Below are the code and all the weights of a small trained network. Each question names an input and a class and asks about switching units off, where a switched-off unit gives its printed mean instead of its output.

import numpy as np


def w(rows, s, z=0):
    codes = np.array(rows[::2]) - 128.0
    scale = np.full(codes.shape[1], s)
    scale[-1] = z or s
    return codes * scale


def f(y):
    return y / 2 * (1 + np.tanh(0.7978845608 * (y + 0.044715 * y**3)))


def log_softmax(a):
    a = a - a.max(-1, keepdims=True)
    return a - np.log(np.exp(a).sum(-1, keepdims=True))


def net(x, mask):
    res = np.array(x, float).reshape(1, 6) / 4 @ E
    y = f(res @ A[0][:, :-1].T + A[0][:, -1])
    res = res + np.where(mask, y, B[0][:, -1]) @ B[0][:, :-1]
    return log_softmax(res[-1] @ U[:, :-1].T + U[:, -1])


A, B = {}, {}
E = w([
[250,105,99,134,124],'x0',
[111,143,142,126,126],'x1',
[124,135,134,123,128],'x2',
[127,151,43,98,58],'x3',
[135,118,118,134,126],'x4',
[133,185,79,106,223],'x5',
],0.011)
A[0] = w([
[135,169,69,125,75,45],'neuron 0',
[145,155,106,97,174,80],'neuron 1',
[172,68,246,99,241,90],'neuron 2',
[122,154,87,109,205,10],'neuron 3',
[243,154,128,155,106,170],'neuron 4',
[142,132,154,141,87,2],'neuron 5',
],0.014,0.0043)
B[0] = w([
[121,40,120,70,155,174],'neuron 0',
[140,94,152,167,57,167],'neuron 1',
[87,92,113,98,157,247],'neuron 2',
[86,46,221,157,85,184],'neuron 3',
[59,193,139,113,96,212],'neuron 4',
[194,3,156,138,91,133],'neuron 5',
],0.013,0.012)
U = w([
[184,49,195,154,65,102],'0',
[97,156,120,101,110,183],'1',
[164,50,83,10,170,56],'2',
[164,127,152,87,126,255],'3',
[125,112,95,140,115,205],'4',
[115,121,104,126,109,150],'5',
[246,167,140,177,159,54],'6',
[243,129,88,198,175,29],'7',
],0.011,0.0082)

Each question gives the input, the list of numbers given to net, and the class t.
The units are the neurons (one row each of A and B). Each row of codes is followed by its name. A weight is (code - 128) times the scale printed after its matrix; where a second scale follows, it is the last column's (A, B and U).
mask holds one flag per neuron, in row order. A switched-off neuron (its flag False) gives its mean, the last column of its row in B, instead of its output. The means were averaged over made-up inputs and are rounded, as every weight is.
A unit's drop is (log p(t) with every unit on - log p(t) with that unit switched off) / (log p(t) with every unit on - log p(t) with every unit switched off).
The circuit of an input: a set's keep is (log p(t) with only the set's units on - log p(t) with every unit switched off) / (log p(t) with every unit on - log p(t) with every unit switched off). Starting from all 6 units, units are removed one at a time, each time the one whose removal leaves the highest keep (on an exact tie, the one counted first), for as long as the keep stays at least 0.8.
units of the circuit, in order: the units of the circuit, biggest drop first
k most important neurons: the k neurons with the biggest drops, biggest first
drop when u is switched off: that unit's drop, to one decimal
input [7,7,-5,3,-4,6], class 1: 2 most important neurons -> (neuron 4; neuron 5)
input [-3,4,-4,-5,-4,-4], class 2: 2 most important neurons -> (neuron 2; neuron 4)
input [3,-4,-5,-5,-5,-3], class 2: most important neuron -> (neuron 2)
input [-7,7,2,8,4,-4], class 2: 2 most important neurons -> (neuron 0; neuron 4)
input [2,-6,2,-2,-5,7], class 0: 2 most important neurons -> (neuron 3; neuron 1)
input [-1,1,4,5,-1,-3], class 2: 2 most important neurons -> (neuron 0; neuron 4)
input [8,6,8,0,-7,7], class 1: 3 most important neurons -> (neuron 4; neuron 5; neuron 0)
input [4,0,4,8,7,-7], class 2: 2 most important neurons -> (neuron 0; neuron 3)
input [-8,0,-2,6,-2,8], class 0: units of the circuit, in order -> (neuron 3; neuron 1)
input [-7,3,-7,8,-5,-5], class 2: 2 most important neurons -> (neuron 0; neuron 4)
input [8,-3,8,7,-2,1], class 1: 3 most important neurons -> (neuron 4; neuron 2; neuron 5)
input [-2,-3,2,8,-7,-1], class 2: 2 most important neurons -> (neuron 0; neuron 4)
input [5,-2,0,5,6,7], class 0: 4 most important neurons -> (neuron 3; neuron 1; neuron 2; neuron 0)
input [1,-2,-2,8,1,-3], class 2: units of the circuit, in order -> (neuron 0)
input [8,-3,-1,8,-6,-5], class 1: 2 most important neurons -> (neuron 4; neuron 2)
input [5,-5,-2,0,1,6], class 0: 3 most important neurons -> (neuron 3; neuron 1; neuron 2)
input [5,2,-7,-6,4,-4], class 3: 2 most important neurons -> (neuron 4; neuron 0)
input [-6,-1,-7,6,3,7], class 0: drop when neuron 0 is switched off -> 0.0
input [4,2,6,-6,-7,7], class 0: drop when neuron 1 is switched off -> 0.7
input [7,-8,-6,-5,5,3], class 5: drop when neuron 3 is switched off -> 0.0
input [8,6,8,5,-6,0], class 1: drop when neuron 4 is switched off -> 1.6
input [5,-5,-4,1,-5,5], class 0: units of the circuit, in order -> (neuron 1)
input [-4,-1,3,4,7,7], class 0: units of the circuit, in order -> (neuron 3; neuron 1)
